Below is a small trained network, with its code and all its weights. Each question gives an input and a class and asks what happens when units are switched off, that is, made to give their printed mean instead of their output.

import numpy as np


def w(rows, s, z=0):
    codes = np.array(rows[::2]) - 128.0
    scale = np.full(codes.shape[1], s)
    scale[-1] = z or s
    return codes * scale


def f(y):
    return np.maximum(y, 0)


def log_softmax(a):
    a = a - a.max(-1, keepdims=True)
    return a - np.log(np.exp(a).sum(-1, keepdims=True))


def net(x, mask):
    res = np.array(x, float).reshape(1, 7) / 4 @ E
    y = f(res @ A[0][:, :-1].T + A[0][:, -1])
    res = res + np.where(mask, y, B[0][:, -1]) @ B[0][:, :-1]
    return log_softmax(res[-1] @ U[:, :-1].T + U[:, -1])


A, B = {}, {}
E = w([
[129,129,128],'x0',
[123,128,127],'x1',
[210,47,71],'x2',
[133,128,133],'x3',
[78,2,156],'x4',
[130,128,131],'x5',
[80,117,51],'x6',
],0.0078)
A[0] = w([
[67,79,186,79],'neuron 0',
[81,99,109,115],'neuron 1',
[84,91,94,160],'neuron 2',
[4,156,166,109],'neuron 3',
[186,64,80,120],'neuron 4',
[87,74,133,78],'neuron 5',
[193,127,173,172],'neuron 6',
[158,112,112,85],'neuron 7',
[71,136,34,196],'neuron 8',
[35,72,129,110],'neuron 9',
[64,173,142,69],'neuron 10',
[202,124,239,219],'neuron 11',
[151,135,176,226],'neuron 12',
[238,87,71,56],'neuron 13',
[94,62,140,82],'neuron 14',
[68,131,131,194],'neuron 15',
[86,200,147,106],'neuron 16',
[212,109,35,95],'neuron 17',
[75,72,115,87],'neuron 18',
[132,120,163,253],'neuron 19',
[138,203,42,101],'neuron 20',
[134,48,220,182],'neuron 21',
],0.011,0.0051)
B[0] = w([
[148,195,152,194],'neuron 0',
[165,168,137,167],'neuron 1',
[173,175,96,191],'neuron 2',
[47,62,154,222],'neuron 3',
[49,64,149,212],'neuron 4',
[120,175,162,173],'neuron 5',
[99,152,113,195],'neuron 6',
[117,112,203,146],'neuron 7',
[123,123,1,211],'neuron 8',
[202,190,147,211],'neuron 9',
[88,59,191,169],'neuron 10',
[96,155,33,253],'neuron 11',
[139,81,62,210],'neuron 12',
[102,19,229,208],'neuron 13',
[193,187,171,184],'neuron 14',
[119,91,97,198],'neuron 15',
[118,91,173,188],'neuron 16',
[85,76,174,211],'neuron 17',
[152,175,172,182],'neuron 18',
[68,117,14,223],'neuron 19',
[235,208,189,187],'neuron 20',
[170,215,104,245],'neuron 21',
],0.0068,0.0072)
U = w([
[112,123,85,238],'0',
[115,123,95,222],'1',
[111,126,35,123],'2',
[57,85,248,2],'3',
[118,124,77,132],'4',
[233,192,212,14],'5',
],0.013,0.0058)

Each question gives the input, the list of numbers given to net, and the class t.
The units are the neurons (one row each of A and B). Each row of codes is followed by its name. A weight is (code - 128) times the scale printed after its matrix; where a second scale follows, it is the last column's (A, B and U).
mask holds one flag per neuron, in row order. A switched-off neuron (its flag False) gives its mean, the last column of its row in B, instead of its output. The means were averaged over made-up inputs and are rounded, as every weight is.
A unit's drop is (log p(t) with every unit on - log p(t) with that unit switched off) / (log p(t) with every unit on - log p(t) with every unit switched off).
The circuit of an input: a set's keep is (log p(t) with only the set's units on - log p(t) with every unit switched off) / (log p(t) with every unit on - log p(t) with every unit switched off). Starting from the 12 units with the biggest drops (on a tie, the unit counted first), units are removed one at a time, each time the one whose removal leaves the highest keep (on an exact tie, the one counted first), for as long as the keep stays at least 0.8.
units of the circuit, in order: the units of the circuit, biggest drop first
unit that matters most: the unit with the biggest drop
k most important neurons: the k neurons with the biggest drops, biggest first
drop when u is switched off: that unit's drop, to one decimal
input [-4,-3,-8,-7,3,-6,2], class 3: unit that matters most	neuron 3
input [6,6,-7,-5,3,3,-7], class 2: units of the circuit, in order	[neuron 11; neuron 19]
input [-2,0,6,-4,-2,1,-4], class 3: units of the circuit, in order	[neuron 13; neuron 17]
input [5,-5,8,2,5,-7,2], class 3: units of the circuit, in order	[neuron 13; neuron 4]
input [0,3,5,7,8,-1,-6], class 5: units of the circuit, in order	[neuron 21; neuron 14]
input [3,4,2,4,7,-1,6], class 5: units of the circuit, in order	[neuron 9; neuron 14; neuron 18; neuron 11]
input [0,2,7,-4,4,-6,0], class 3: units of the circuit, in order	[neuron 13; neuron 4]
input [-6,-2,8,0,4,-1,-7], class 3: 2 most important neurons	[neuron 13; neuron 4]
input [4,-7,-1,-7,8,-7,7], class 5: 3 most important neurons	[neuron 9; neuron 14; neuron 18]
input [-7,-1,6,0,8,2,-5], class 5: 2 most important neurons	[neuron 21; neuron 14]
input [1,-6,5,-2,-1,-4,0], class 3: 2 most important neurons	[neuron 13; neuron 17]
input [-7,8,-8,4,-7,5,0], class 3: units of the circuit, in order	[neuron 10; neuron 16]
input [8,-6,-3,5,7,6,-8], class 1: 2 most important neurons	[neuron 11; neuron 8]
input [-7,-3,-5,6,-7,-3,-8], class 2: units of the circuit, in order	[neuron 11; neuron 12]
input [-4,6,5,-5,-8,5,-8], class 2: units of the circuit, in order	[neuron 11]
input [-4,-1,0,-7,-8,-1,7], class 5: 3 most important neurons	[neuron 20; neuron 19; neuron 11]
input [3,5,8,-5,-6,6,1], class 3: 2 most important neurons	[neuron 13; neuron 17]
input [0,5,8,-5,3,3,7], class 3: drop when neuron 17 is switched off	0.3
input [3,0,8,2,-1,6,-5], class 3: drop when neuron 13 is switched off	0.7
input [-6,1,-5,-4,-3,1,-8], class 2: drop when neuron 9 is switched off	0.0
input [-3,-8,-3,6,-8,3,2], class 5: units of the circuit, in order	[neuron 20]
